Below are the code and all the weights of a small trained network. Each question names an input and a class and asks about switching units off, where a switched-off unit gives its printed mean instead of its output.

import numpy as np


def w(rows, s, z=0):
    codes = np.array(rows[::2]) - 128.0
    scale = np.full(codes.shape[1], s)
    scale[-1] = z or s
    return codes * scale


def f(y):
    return np.maximum(y, 0)


def log_softmax(a):
    a = a - a.max(-1, keepdims=True)
    return a - np.log(np.exp(a).sum(-1, keepdims=True))


def net(x, mask):
    res = np.array(x, float).reshape(1, 6) / 4 @ E
    y = f(res @ A[0][:, :-1].T + A[0][:, -1])
    res = res + np.where(mask, y, B[0][:, -1]) @ B[0][:, :-1]
    return log_softmax(res[-1] @ U[:, :-1].T + U[:, -1])


A, B = {}, {}
E = w([
[159,81,248,193,169],'x0',
[122,140,143,106,123],'x1',
[253,202,100,129,203],'x2',
[129,113,110,151,129],'x3',
[135,126,128,129,130],'x4',
[102,248,141,218,50],'x5',
],0.0072)
A[0] = w([
[76,88,136,121,71,44],'neuron 0',
[152,108,211,172,165,170],'neuron 1',
[109,77,136,136,52,101],'neuron 2',
[135,110,54,83,113,115],'neuron 3',
[154,103,195,208,131,85],'neuron 4',
[86,179,40,96,107,94],'neuron 5',
[104,150,143,167,59,103],'neuron 6',
[132,103,205,166,143,139],'neuron 7',
[166,169,121,147,177,64],'neuron 8',
[118,174,134,177,74,43],'neuron 9',
[122,187,138,151,93,164],'neuron 10',
[113,155,114,78,139,192],'neuron 11',
[160,165,92,147,174,84],'neuron 12',
[255,121,112,157,131,171],'neuron 13',
[199,162,110,114,148,69],'neuron 14',
[130,71,152,32,150,131],'neuron 15',
[172,166,107,115,143,132],'neuron 16',
[134,156,141,180,75,1],'neuron 17',
[110,208,148,155,81,31],'neuron 18',
[81,109,189,127,123,131],'neuron 19',
[118,203,146,153,86,68],'neuron 20',
[146,88,132,69,127,29],'neuron 21',
[42,92,169,108,89,91],'neuron 22',
],0.0089,0.0032)
B[0] = w([
[73,195,164,111,229,189],'neuron 0',
[154,188,2,43,34,254],'neuron 1',
[63,165,139,130,200,192],'neuron 2',
[170,107,109,117,81,183],'neuron 3',
[172,131,81,85,78,219],'neuron 4',
[156,121,76,57,46,211],'neuron 5',
[151,133,132,141,162,193],'neuron 6',
[155,177,25,79,48,228],'neuron 7',
[65,169,165,110,168,179],'neuron 8',
[187,60,112,128,163,181],'neuron 9',
[194,43,146,146,150,199],'neuron 10',
[125,135,102,149,84,176],'neuron 11',
[59,153,153,122,156,179],'neuron 12',
[58,164,141,127,150,237],'neuron 13',
[68,160,151,132,169,187],'neuron 14',
[226,57,115,215,180,225],'neuron 15',
[42,163,157,128,157,184],'neuron 16',
[189,80,105,147,173,161],'neuron 17',
[236,119,149,157,207,188],'neuron 18',
[105,186,68,122,156,202],'neuron 19',
[210,59,148,133,205,189],'neuron 20',
[187,84,128,158,175,161],'neuron 21',
[92,165,107,126,204,226],'neuron 22',
],0.006)
U = w([
[117,126,111,164,102,253],'0',
[221,37,139,202,192,20],'1',
[149,160,58,58,2,50],'2',
[104,121,151,146,100,206],'3',
[7,196,173,140,203,34],'4',
[112,112,157,147,79,184],'5',
],0.007,0.0055)

Each question gives the input, the list of numbers given to net, and the class t.
The units are the neurons (one row each of A and B). Each row of codes is followed by its name. A weight is (code - 128) times the scale printed after its matrix; where a second scale follows, it is the last column's (A, B and U).
mask holds one flag per neuron, in row order. A switched-off neuron (its flag False) gives its mean, the last column of its row in B, instead of its output. The means were averaged over made-up inputs and are rounded, as every weight is.
A unit's drop is (log p(t) with every unit on - log p(t) with that unit switched off) / (log p(t) with every unit on - log p(t) with every unit switched off).
The circuit of an input: a set's keep is (log p(t) with only the set's units on - log p(t) with every unit switched off) / (log p(t) with every unit on - log p(t) with every unit switched off). Starting from the 12 units with the biggest drops (on a tie, the unit counted first), units are removed one at a time, each time the one whose removal leaves the highest keep (on an exact tie, the one counted first), for as long as the keep stays at least 0.8.
units of the circuit, in order: the units of the circuit, biggest drop first
top k neurons: the k neurons with the biggest drops, biggest first
drop of u: that unit's drop, to one decimal
input [6,0,7,-2,-1,2], class 4: units of the circuit, in order -> (neuron 13; neuron 8)
input [7,-1,-5,2,-5,-3], class 2: units of the circuit, in order -> (neuron 1; neuron 7)
input [-5,2,-8,-3,-3,-2], class 4: units of the circuit, in order -> (neuron 0; neuron 22)
input [-1,-5,7,3,-7,7], class 1: units of the circuit, in order -> (neuron 20; neuron 18)
input [6,-4,8,-6,-1,4], class 4: top neuron -> (neuron 13)
input [5,-2,-8,6,6,3], class 4: top 2 neurons -> (neuron 0; neuron 2)
input [-7,-6,2,-2,-3,-8], class 1: top 3 neurons -> (neuron 15; neuron 1; neuron 21)
input [7,0,0,5,-5,6], class 2: top 4 neurons -> (neuron 1; neuron 7; neuron 4; neuron 15)
input [8,-1,-8,-2,-5,6], class 2: top 4 neurons -> (neuron 7; neuron 1; neuron 4; neuron 15)
input [8,-7,-7,-3,1,-2], class 2: drop of neuron 4 -> 0.2
input [3,0,7,-2,-3,2], class 4: drop of neuron 12 -> 0.1
input [-2,2,6,-3,-1,-3], class 4: drop of neuron 8 -> 0.1
input [8,0,-7,0,4,-3], class 2: drop of neuron 1 -> 0.5
